Here is a tiny trained network, its code and every weight. The questions are about switching its units off for an input and a target symbol, where a switched-off unit gives its printed mean instead of its output.

import numpy as np


def w(rows, s, z=0):
    codes = np.array(rows[::2]) - 128.0
    scale = np.full(codes.shape[1], s)
    scale[-1] = z or s
    return codes * scale


def f(y):
    return np.maximum(y, 0)


def softmax(a):
    e = np.exp(a - a.max(-1, keepdims=True))
    return e / e.sum(-1, keepdims=True)


def log_softmax(a):
    a = a - a.max(-1, keepdims=True)
    return a - np.log(np.exp(a).sum(-1, keepdims=True))


def net(x, mask):
    ids = ['ΓΞΨαβδεζηλμπστφω'.index(c) for c in x.split()]
    T = len(ids)
    res = E[ids] + P[:T]
    u = 0
    for l in range(2):
        q, k, v = (res @ M[l].T for M in (Q, K, V))
        z = softmax(np.where(np.tri(T) > 0, q @ k.T / 2**0.5, -1e9)) @ v
        res = res + np.where(mask[u], z, O[l][:, -1]) @ O[l][:, :-1]
        u += 1
        y = f(res @ A[l][:, :-1].T + A[l][:, -1])
        res = res + np.where(mask[u : u + 16], y, B[l][:, -1]) @ B[l][:, :-1]
        u += 16
    return log_softmax(res[-1] @ U[:, :-1].T + U[:, -1])


Q, K, V, O, A, B = {}, {}, {}, {}, {}, {}
E = w([
[129,124,155,77],'Γ',
[128,115,149,89],'Ξ',
[135,127,157,74],'Ψ',
[125,124,159,81],'α',
[139,131,160,72],'β',
[2,38,77,37],'δ',
[130,46,114,99],'ε',
[129,76,133,83],'ζ',
[129,101,143,91],'η',
[179,72,133,93],'λ',
[196,161,170,92],'μ',
[226,105,139,106],'π',
[157,192,153,174],'σ',
[150,74,13,126],'τ',
[56,185,70,160],'φ',
[204,137,56,188],'ω',
],0.0096)
P = w([
[83,133,167,31],'0',
[111,91,203,101],'1',
[178,91,167,106],'2',
[187,108,129,104],'3',
[191,120,97,109],'4',
[189,142,77,112],'5',
[179,159,61,124],'6',
[124,179,45,158],'7',
[136,198,41,153],'8',
[251,254,44,95],'9',
],0.0032)
Q[0] = w([
[2,25,192,179],'L0H1',
[144,58,230,44],'L0H1',
],0.0079)
K[0] = w([
[182,186,246,142],'L0H1',
[174,171,79,150],'L0H1',
],0.013)
V[0] = w([
[85,118,93,70],'L0H1',
[9,137,119,115],'L0H1',
],0.011)
O[0] = w([
[139,216,103,70,254],'L0H1',
[46,170,1,1,42],'L0H1',
],0.0052,0.0014)
A[0] = w([
[151,155,127,172,184],'L0N1',
[133,55,137,130,192],'L0N2',
[123,188,139,113,135],'L0N3',
[92,141,151,121,253],'L0N4',
[97,133,230,123,208],'L0N5',
[141,157,92,148,154],'L0N6',
[135,134,88,123,136],'L0N7',
[113,147,140,75,246],'L0N8',
[140,166,135,106,44],'L0N9',
[99,103,139,99,234],'L0N10',
[138,91,144,149,141],'L0N11',
[127,154,144,184,184],'L0N12',
[126,151,130,176,215],'L0N13',
[149,135,90,135,185],'L0N14',
[97,160,140,166,143],'L0N15',
[134,125,251,164,174],'L0N16',
],0.013,0.0047)
B[0] = w([
[122,176,95,161,187],'L0N1',
[166,85,133,115,206],'L0N2',
[168,179,138,107,166],'L0N3',
[163,133,84,94,217],'L0N4',
[213,96,135,86,208],'L0N5',
[100,131,104,167,168],'L0N6',
[112,100,107,168,156],'L0N7',
[129,127,90,78,254],'L0N8',
[136,111,87,254,132],'L0N9',
[154,97,112,81,220],'L0N10',
[166,151,175,134,158],'L0N11',
[128,174,86,140,169],'L0N12',
[146,161,75,146,185],'L0N13',
[92,125,102,157,194],'L0N14',
[130,181,112,127,143],'L0N15',
[218,96,151,183,211],'L0N16',
],0.01,0.0052)
Q[1] = w([
[49,40,231,147],'L1H1',
[15,196,251,199],'L1H1',
],0.0035)
K[1] = w([
[226,162,152,39],'L1H1',
[155,82,148,3],'L1H1',
],0.0058)
V[1] = w([
[159,2,172,74],'L1H1',
[70,42,79,201],'L1H1',
],0.0086)
O[1] = w([
[186,147,65,84,44],'L1H1',
[111,2,62,201,2],'L1H1',
],0.011,0.0041)
A[1] = w([
[140,154,164,224,188],'L1N1',
[101,42,185,115,114],'L1N2',
[125,180,195,125,212],'L1N3',
[77,163,68,51,170],'L1N4',
[108,108,244,111,127],'L1N5',
[152,162,96,73,2],'L1N6',
[117,129,231,88,146],'L1N7',
[113,47,131,204,94],'L1N8',
[181,121,74,179,151],'L1N9',
[103,187,94,120,79],'L1N10',
[160,200,178,146,164],'L1N11',
[157,138,40,159,156],'L1N12',
[157,2,74,54,143],'L1N13',
[115,185,60,149,146],'L1N14',
[136,199,117,137,45],'L1N15',
[122,57,156,224,100],'L1N16',
],0.0076,0.0055)
B[1] = w([
[85,116,215,139,205],'L1N1',
[97,254,147,160,152],'L1N2',
[81,55,145,102,222],'L1N3',
[62,205,111,184,227],'L1N4',
[21,95,201,165,160],'L1N5',
[132,245,155,137,201],'L1N6',
[35,101,216,112,185],'L1N7',
[209,192,166,153,171],'L1N8',
[174,65,154,120,205],'L1N9',
[128,99,216,103,156],'L1N10',
[127,61,141,78,240],'L1N11',
[125,62,132,161,208],'L1N12',
[85,159,39,236,254],'L1N13',
[99,67,170,120,190],'L1N14',
[65,46,204,6,164],'L1N15',
[173,208,195,147,175],'L1N16',
],0.0071,0.0073)
U = w([
[140,170,155,108,28],'Γ',
[119,157,102,122,248],'Ξ',
[123,167,150,117,2],'Ψ',
[184,114,145,84,129],'α',
[126,164,150,108,19],'β',
[127,197,91,153,116],'δ',
[196,132,99,128,145],'ε',
[127,182,138,126,28],'ζ',
[156,199,186,214,79],'η',
[215,61,116,101,140],'λ',
[169,1,80,140,170],'μ',
[117,141,115,127,34],'π',
[27,110,153,130,218],'σ',
[121,124,65,153,157],'τ',
[117,169,150,116,25],'φ',
[102,9,200,85,140],'ω',
],0.0083,0.0068)

Each question gives the input, a string of symbols that net reads in full, and the target symbol t.
The units are the heads (2 rows each of Q, K, V and O) and the neurons (one row each of A and B). Each row of codes is followed by its name. A weight is (code - 128) times the scale printed after its matrix; where a second scale follows, it is the last column's (O, A, B and U).
mask holds one flag per unit, layer by layer, with each layer's heads first. A switched-off unit (its flag False) gives its mean, the last column of its rows in O or B, instead of its output. The means were averaged over made-up inputs and are rounded, as every weight is.
A unit's drop is (log p(t) with every unit on - log p(t) with that unit switched off) / (log p(t) with every unit on - log p(t) with every unit switched off).
most important unit: the unit with the biggest drop
k most important neurons: the k neurons with the biggest drops, biggest first
k most important neurons of layer l: the k neurons of layer l with the biggest drops, biggest first
drop when u is switched off: that unit's drop, to one decimal
input Ξ ζ σ η β, target ω: 2 most important neurons of layer 0	(L0N1 L0N12)
input π Ξ η, target λ: most important unit	L0H1
input Ψ σ Ξ Γ, target ω: 3 most important neurons	(L0N12 L0N1 L0N13)
input Ξ σ Ψ ω π ω ζ Γ, target η: 2 most important neurons	(L0N5 L0N1)
input η τ Γ σ σ ζ Ξ, target ω: 2 most important neurons	(L0N1 L0N12)
input π Ξ Ξ μ, target α: 2 most important neurons	(L1N6 L0N5)
input Ψ π η η Ξ σ λ Ψ, target ω: 2 most important neurons	(L0N1 L0N12)
input ε Γ η η ε α σ ζ ω σ, target η: 2 most important neurons	(L0N6 L0N14)
input ε π β σ λ σ ζ η τ, target μ: 2 most important neurons	(L1N6 L1N12)
input φ α ω φ σ Ψ Ψ τ ω Γ, target η: 2 most important neurons of layer 0	(L0N6 L0N14)
input ε ω μ φ Ψ σ σ μ α, target ω: 2 most important neurons	(L1N13 L1N4)
input λ σ Ξ η α ε π, target λ: 2 most important neurons	(L1N4 L1N13)
input ζ π τ β Γ ω Γ μ, target η: 2 most important neurons	(L0N5 L0N6)
input μ Ξ Ξ η φ β μ τ ζ ω, target η: 3 most important neurons	(L1N16 L1N8 L0N6)
input π δ σ μ π σ δ δ μ, target σ: most important neuron of layer 0	(L0N5)
input τ σ Ξ Ψ ω, target η: 2 most important neurons of layer 1	(L1N16 L1N8)
input α Ξ ζ μ μ, target α: 2 most important neurons of layer 0	(L0N16 L0N5)
input μ ω α σ μ α σ η Γ, target ω: 3 most important neurons of layer 1	(L1N13 L1N4 L1N6)
input α ζ α π, target λ: 2 most important neurons	(L0N16 L1N4)
input Ξ Γ η ζ α τ η, target μ: most important neuron of layer 1	(L1N6)
input ω λ σ σ ζ, target ω: 3 most important neurons of layer 0	(L0N11 L0N12 L0N1)
input β ω Ξ ε, target η: 3 most important neurons of layer 1	(L1N2 L1N16 L1N8)
input φ σ φ φ, target σ: drop when L0N2 is switched off	0.2
input β τ δ, target τ: drop when L1N13 is switched off	0.4
